Each matrix below, up to rounding, moves points onto a flat space through zero. How many dimensions does that space have?
0.32,-0.05,0.19,-0.13,-0.10,0.08,0.03,0.08,-0.14,-0.08,-0.04,0.06,-0.09,-0.05,0.14,0.09,0.04,0.09,-0.06,0.16,0.04,-0.07,-0.16
-0.05,0.29,-0.08,-0.06,0.14,-0.11,-0.11,-0.13,-0.11,0.20,-0.08,0.03,-0.02,-0.04,-0.06,0.13,0.19,0.10,0.02,0.01,-0.01,0.08,0.01
0.19,-0.08,0.48,-0.06,-0.13,-0.08,0.04,0.10,0.03,0.18,-0.08,0.12,-0.09,-0.12,0.08,-0.03,-0.09,0.01,0.19,-0.01,0.13,-0.16,0.02
-0.13,-0.06,-0.06,0.22,-0.03,0.02,-0.01,-0.10,-0.02,-0.02,0.01,-0.12,-0.15,0.19,0.03,-0.06,-0.07,-0.11,0.13,-0.06,-0.08,-0.08,0.10
-0.10,0.14,-0.13,-0.03,0.12,-0.05,-0.01,-0.04,-0.03,0.07,0.03,-0.04,0.08,-0.07,-0.06,0.01,0.10,0.08,-0.02,-0.06,-0.04,0.06,0.04
0.08,-0.11,-0.08,0.02,-0.05,0.18,0.06,0.03,-0.08,-0.20,0.09,-0.10,0.05,0.05,0.03,0.00,-0.01,0.00,0.08,0.16,-0.03,0.05,-0.10
0.03,-0.11,0.04,-0.01,-0.01,0.06,0.38,0.16,0.11,0.09,0.26,-0.16,0.04,0.05,0.12,0.02,0.01,0.19,-0.04,0.05,0.01,-0.01,0.13
0.08,-0.13,0.10,-0.10,-0.04,0.03,0.16,0.17,0.13,-0.02,0.09,0.03,0.13,-0.08,0.02,-0.02,-0.06,0.05,-0.07,0.03,0.07,0.02,0.00
-0.14,-0.11,0.03,-0.02,-0.03,-0.08,0.11,0.13,0.40,0.12,0.03,0.11,0.13,0.11,-0.08,0.03,-0.16,-0.13,-0.13,-0.01,0.13,0.09,0.13
-0.08,0.20,0.18,-0.02,0.07,-0.20,0.09,-0.02,0.12,0.45,-0.01,0.04,-0.07,0.04,0.00,0.14,0.09,0.10,0.10,-0.02,0.09,0.01,0.20
-0.04,-0.08,-0.08,0.01,0.03,0.09,0.26,0.09,0.03,-0.01,0.24,-0.19,0.11,0.00,0.04,-0.04,0.02,0.14,0.04,0.02,-0.04,0.03,0.08
0.06,0.03,0.12,-0.12,-0.04,-0.10,-0.16,0.03,0.11,0.04,-0.19,0.24,0.02,-0.05,-0.06,0.07,-0.05,-0.11,-0.14,0.01,0.11,0.03,-0.07
-0.09,-0.02,-0.09,-0.15,0.08,0.05,0.04,0.13,0.13,-0.07,0.11,0.02,0.39,-0.22,-0.18,-0.07,-0.02,0.01,0.07,0.03,0.06,0.19,-0.05
-0.05,-0.04,-0.12,0.19,-0.07,0.05,0.05,-0.08,0.11,0.04,0.00,-0.05,-0.22,0.46,0.07,0.18,-0.05,-0.14,-0.05,0.19,0.00,0.05,0.08
0.14,-0.06,0.08,0.03,-0.06,0.03,0.12,0.02,-0.08,0.00,0.04,-0.06,-0.18,0.07,0.17,0.03,0.03,0.10,-0.11,0.00,-0.04,-0.14,0.02
0.09,0.13,-0.03,-0.06,0.01,0.00,0.02,-0.02,0.03,0.14,-0.04,0.07,-0.07,0.18,0.03,0.26,0.11,0.03,-0.09,0.24,0.07,0.12,-0.02
0.04,0.19,-0.09,-0.07,0.10,-0.01,0.01,-0.06,-0.16,0.09,0.02,-0.05,-0.02,-0.05,0.03,0.11,0.20,0.18,-0.03,0.05,-0.04,0.05,-0.03
0.09,0.10,0.01,-0.11,0.08,0.00,0.19,0.05,-0.13,0.10,0.14,-0.11,0.01,-0.14,0.10,0.03,0.18,0.30,-0.07,-0.03,-0.05,-0.04,0.02
-0.06,0.02,0.19,0.13,-0.02,0.08,-0.04,-0.07,-0.13,0.10,0.04,-0.14,0.07,-0.05,-0.11,-0.09,-0.03,-0.07,0.77,0.14,0.03,0.04,0.02
0.16,0.01,-0.01,-0.06,-0.06,0.16,0.05,0.03,-0.01,-0.02,0.02,0.01,0.03,0.19,0.00,0.24,0.05,-0.03,0.14,0.43,0.10,0.19,-0.12
0.04,-0.01,0.13,-0.08,-0.04,-0.03,0.01,0.07,0.13,0.09,-0.04,0.11,0.06,0.00,-0.04,0.07,-0.04,-0.05,0.03,0.10,0.11,0.06,-0.01
-0.07,0.08,-0.16,-0.08,0.06,0.05,-0.01,0.02,0.09,0.01,0.03,0.03,0.19,0.05,-0.14,0.12,0.05,-0.04,0.04,0.19,0.06,0.23,-0.04
-0.16,0.01,0.02,0.10,0.04,-0.10,0.13,0.00,0.13,0.20,0.08,-0.07,-0.05,0.08,0.02,-0.02,-0.03,0.02,0.02,-0.12,-0.01,-0.04,0.20
 -> 7
